Below is a small trained network, with its code and all its weights. Each question gives an input and a target symbol and asks what happens when units are switched off, that is, made to give their printed mean instead of their output.

import numpy as np


def w(rows, s, z=0):
    codes = np.array(rows[::2]) - 128.0
    scale = np.full(codes.shape[1], s)
    scale[-1] = z or s
    return codes * scale


def f(y):
    return y / 2 * (1 + np.tanh(0.7978845608 * (y + 0.044715 * y**3)))


def softmax(a):
    e = np.exp(a - a.max(-1, keepdims=True))
    return e / e.sum(-1, keepdims=True)


def log_softmax(a):
    a = a - a.max(-1, keepdims=True)
    return a - np.log(np.exp(a).sum(-1, keepdims=True))


def net(x, mask):
    ids = ['αβγδζλξπψω'.index(c) for c in x.split()]
    T = len(ids)
    res = E[ids] + P[:T]
    u = 0
    for l in range(2):
        r = res
        for j in range(3):
            rows = slice(2 * j, 2 * j + 2)
            q, k, v = (r @ M[l][rows].T for M in (Q, K, V))
            z = softmax(np.where(np.tri(T) > 0, q @ k.T / 2**0.5, -1e9)) @ v
            o = O[l][rows]
            res = res + np.where(mask[u + j], z, o[:, -1]) @ o[:, :-1]
        u += 3
        y = f(res @ A[l][:, :-1].T + A[l][:, -1])
        res = res + np.where(mask[u : u + 8], y, B[l][:, -1]) @ B[l][:, :-1]
        u += 8
    return log_softmax(res[-1] @ U[:, :-1].T + U[:, -1])


Q, K, V, O, A, B = {}, {}, {}, {}, {}, {}
E = w([
[169,129,74,141,115,175,89,88],'α',
[165,109,141,133,176,132,180,98],'β',
[162,87,65,190,137,163,137,141],'γ',
[59,68,84,99,252,96,111,129],'δ',
[96,115,168,130,132,188,108,151],'ζ',
[155,231,142,119,130,96,100,104],'λ',
[178,154,138,138,121,81,75,98],'ξ',
[86,160,97,124,157,157,142,114],'π',
[119,127,134,59,77,143,162,139],'ψ',
[133,103,155,87,167,150,182,101],'ω',
],0.021)
P = w([
[102,2,176,169,132,243,54,1],'0',
[109,53,169,135,122,196,42,72],'1',
[95,90,148,132,126,183,72,125],'2',
[109,112,125,126,148,181,112,165],'3',
[128,120,114,107,145,170,162,193],'4',
[146,126,103,100,136,165,193,222],'5',
[159,134,103,110,152,171,215,237],'6',
[180,142,88,70,151,154,243,252],'7',
],0.0044)
Q[0] = w([
[164,141,153,147,121,75,109,155],'0.h0',
[97,177,147,107,81,142,165,177],'0.h0',
[196,230,158,153,128,119,57,31],'0.h1',
[159,163,159,176,113,69,40,149],'0.h1',
[102,179,193,144,113,107,136,154],'0.h2',
[177,125,9,217,106,58,28,117],'0.h2',
],0.013)
K[0] = w([
[191,194,145,166,125,109,152,65],'0.h0',
[141,111,87,73,97,97,131,103],'0.h0',
[92,78,87,78,190,20,79,94],'0.h1',
[195,116,72,166,157,50,47,36],'0.h1',
[104,141,122,58,195,32,116,102],'0.h2',
[235,154,116,141,5,204,126,17],'0.h2',
],0.011)
V[0] = w([
[122,75,117,3,180,47,95,30],'0.h0',
[217,153,144,119,56,107,209,118],'0.h0',
[92,99,135,55,109,152,104,157],'0.h1',
[28,148,144,121,254,127,63,43],'0.h1',
[107,78,195,168,133,82,107,50],'0.h2',
[164,179,241,204,56,235,171,161],'0.h2',
],0.0052)
O[0] = w([
[152,74,73,183,91,113,112,223,197],'0.h0',
[47,142,179,169,69,220,126,179,1],'0.h0',
[168,155,126,85,175,81,113,242,217],'0.h1',
[98,141,123,205,76,119,254,175,238],'0.h1',
[104,114,201,88,130,167,247,124,164],'0.h2',
[158,74,142,51,152,37,56,210,40],'0.h2',
],0.0055,0.0038)
A[0] = w([
[132,86,96,190,95,92,135,128,5],'0.n0',
[23,152,196,61,2,85,193,153,8],'0.n1',
[177,172,132,166,68,67,149,194,103],'0.n2',
[109,96,125,70,155,99,162,186,52],'0.n3',
[108,150,64,158,144,112,226,184,2],'0.n4',
[163,148,154,96,159,155,81,199,96],'0.n5',
[128,142,178,51,131,204,99,126,96],'0.n6',
[136,157,198,157,73,213,122,40,120],'0.n7',
],0.0088,0.0044)
B[0] = w([
[103,62,42,54,89,143,182,22,123],'0.n0',
[156,94,71,31,172,130,87,175,179],'0.n1',
[27,118,134,110,116,187,200,25,192],'0.n2',
[103,180,176,115,55,156,176,27,223],'0.n3',
[126,72,129,161,94,85,32,109,253],'0.n4',
[96,93,142,207,15,82,132,56,192],'0.n5',
[121,83,87,172,137,155,121,153,221],'0.n6',
[64,131,84,130,92,2,131,207,253],'0.n7',
],0.0087,0.0029)
Q[1] = w([
[220,154,19,72,117,109,123,182],'1.h0',
[20,95,190,105,100,22,117,86],'1.h0',
[117,131,2,138,37,129,210,180],'1.h1',
[238,233,157,58,152,122,40,168],'1.h1',
[157,157,59,45,120,125,223,133],'1.h2',
[105,40,54,84,84,71,155,89],'1.h2',
],0.0091)
K[1] = w([
[124,141,102,156,254,121,53,125],'1.h0',
[150,158,149,171,19,184,188,185],'1.h0',
[100,116,115,123,148,110,123,254],'1.h1',
[228,190,123,121,220,109,82,47],'1.h1',
[41,63,101,138,141,133,99,167],'1.h2',
[113,120,155,146,73,158,159,167],'1.h2',
],0.012)
V[1] = w([
[189,158,203,187,138,187,70,48],'1.h0',
[2,63,117,46,134,18,137,56],'1.h0',
[139,172,167,180,113,126,158,21],'1.h1',
[234,174,14,17,84,127,182,105],'1.h1',
[211,148,116,21,155,89,133,53],'1.h2',
[183,101,184,182,206,82,76,94],'1.h2',
],0.0064)
O[1] = w([
[76,132,109,207,105,143,179,127,68],'1.h0',
[108,161,161,80,154,97,137,108,253],'1.h0',
[150,80,138,146,2,169,149,227,65],'1.h1',
[89,83,133,106,115,61,122,108,79],'1.h1',
[176,97,110,76,127,89,177,97,48],'1.h2',
[167,95,149,160,162,106,105,113,118],'1.h2',
],0.0096,0.006)
A[1] = w([
[221,100,223,28,45,83,34,159,132],'1.n0',
[111,111,71,149,60,40,49,178,128],'1.n1',
[84,17,64,126,126,196,2,149,44],'1.n2',
[132,213,214,120,19,87,104,100,253],'1.n3',
[144,3,141,103,147,214,208,94,245],'1.n4',
[236,70,182,180,138,35,152,191,231],'1.n5',
[128,86,247,63,167,189,140,190,24],'1.n6',
[221,69,132,232,85,130,33,191,80],'1.n7',
],0.0085,0.0031)
B[1] = w([
[79,137,2,121,81,200,163,221,191],'1.n0',
[104,176,67,192,88,196,153,27,159],'1.n1',
[163,63,185,121,166,91,55,186,224],'1.n2',
[132,108,112,140,148,45,129,241,213],'1.n3',
[232,174,109,217,170,67,188,130,254],'1.n4',
[85,27,147,55,98,197,203,132,199],'1.n5',
[202,140,124,80,59,74,93,66,186],'1.n6',
[48,79,147,126,72,65,155,81,223],'1.n7',
],0.0096,0.0045)
U = w([
[146,135,81,153,66,146,77,59,143],'α',
[136,72,175,85,157,189,174,146,94],'β',
[134,58,93,161,189,101,113,161,17],'γ',
[95,115,137,83,139,84,128,96,45],'δ',
[121,100,238,98,91,124,77,156,201],'ζ',
[132,155,116,157,109,66,122,171,26],'λ',
[83,97,115,127,85,140,161,122,115],'ξ',
[87,151,139,163,197,254,127,139,255],'π',
[180,108,90,82,116,146,86,167,116],'ψ',
[193,166,116,126,80,111,120,92,122],'ω',
],0.0078,0.0057)

Each question gives the input, a string of symbols that net reads in full, and the target symbol t.
The units are the heads (2 rows each of Q, K, V and O) and the neurons (one row each of A and B). Each row of codes is followed by its name. A weight is (code - 128) times the scale printed after its matrix; where a second scale follows, it is the last column's (O, A, B and U).
mask holds one flag per unit, layer by layer, with each layer's heads first. A switched-off unit (its flag False) gives its mean, the last column of its rows in O or B, instead of its output. The means were averaged over made-up inputs and are rounded, as every weight is.
A unit's drop is (log p(t) with every unit on - log p(t) with that unit switched off) / (log p(t) with every unit on - log p(t) with every unit switched off).
The circuit of an input: a set's keep is (log p(t) with only the set's units on - log p(t) with every unit switched off) / (log p(t) with every unit on - log p(t) with every unit switched off). Starting from the 12 units with the biggest drops (on a tie, the unit counted first), units are removed one at a time, each time the one whose removal leaves the highest keep (on an exact tie, the one counted first), for as long as the keep stays at least 0.8.
circuit, biggest first: the units of the circuit, biggest drop first
unit that matters most: the unit with the biggest drop
k most important neurons: the k neurons with the biggest drops, biggest first
k most important neurons of layer l: the k neurons of layer l with the biggest drops, biggest first
heads that matter: for each layer, one digit per head in row order, 1 if its drop is at least 0.15 and else 0, layers parted by /
input β π ζ δ λ, target π: circuit, biggest first -> 0.n2; 0.h1; 1.h1
input ζ δ ψ ζ ξ ω ω, target π: circuit, biggest first -> 0.h2; 0.n7; 1.h2
input ω δ π, target α: circuit, biggest first -> 0.n4; 0.h1; 0.h0; 1.n1
input ζ ψ γ ψ ξ ψ α ζ, target ψ: circuit, biggest first -> 1.n0; 1.h0; 0.h2
input ζ β λ δ ξ π β, target π: circuit, biggest first -> 0.h2
input δ ζ π β, target π: heads that matter -> 001 / 011
input β ξ β ζ ω, target ω: 2 most important neurons -> 1.n6; 0.n7
input ξ ζ ψ, target ψ: circuit, biggest first -> 1.n0; 0.n1
input δ ψ λ ξ, target δ: heads that matter -> 011 / 010
input ω δ π ζ ξ α, target π: heads that matter -> 011 / 011
input α δ β, target ξ: heads that matter -> 111 / 010
input ζ ξ ψ δ ξ γ β ψ, target δ: circuit, biggest first -> 1.h1; 0.n1; 1.h0
input ξ ζ ψ γ β β δ α, target δ: circuit, biggest first -> 0.h0; 0.n1; 1.h1; 1.h0
input ζ δ α, target π: circuit, biggest first -> 0.h1; 1.h1; 1.h2
input ζ ω π ζ δ ξ, target π: circuit, biggest first -> 0.n2; 0.h1; 1.h1; 0.n7
input ξ π ψ β γ, target γ: 2 most important neurons -> 1.n2; 0.n7
input ω β ξ ξ γ ζ, target ζ: heads that matter -> 111 / 100
input ζ δ ψ ζ π λ, target π: circuit, biggest first -> 0.h1; 0.n2; 1.h1
input β ζ ψ, target ψ: 2 most important neurons of layer 0 -> 0.n7; 0.n1
input β δ ζ ζ ζ γ ψ α, target δ: most important neuron of layer 0 -> 0.n1
input ψ ψ ζ ζ λ ξ ψ α, target α: unit that matters most -> 1.n1
input α ζ β, target β: heads that matter -> 001 / 010
input δ ω ψ α ψ δ, target ψ: circuit, biggest first -> 0.h1; 1.h0; 1.n0; 0.h0
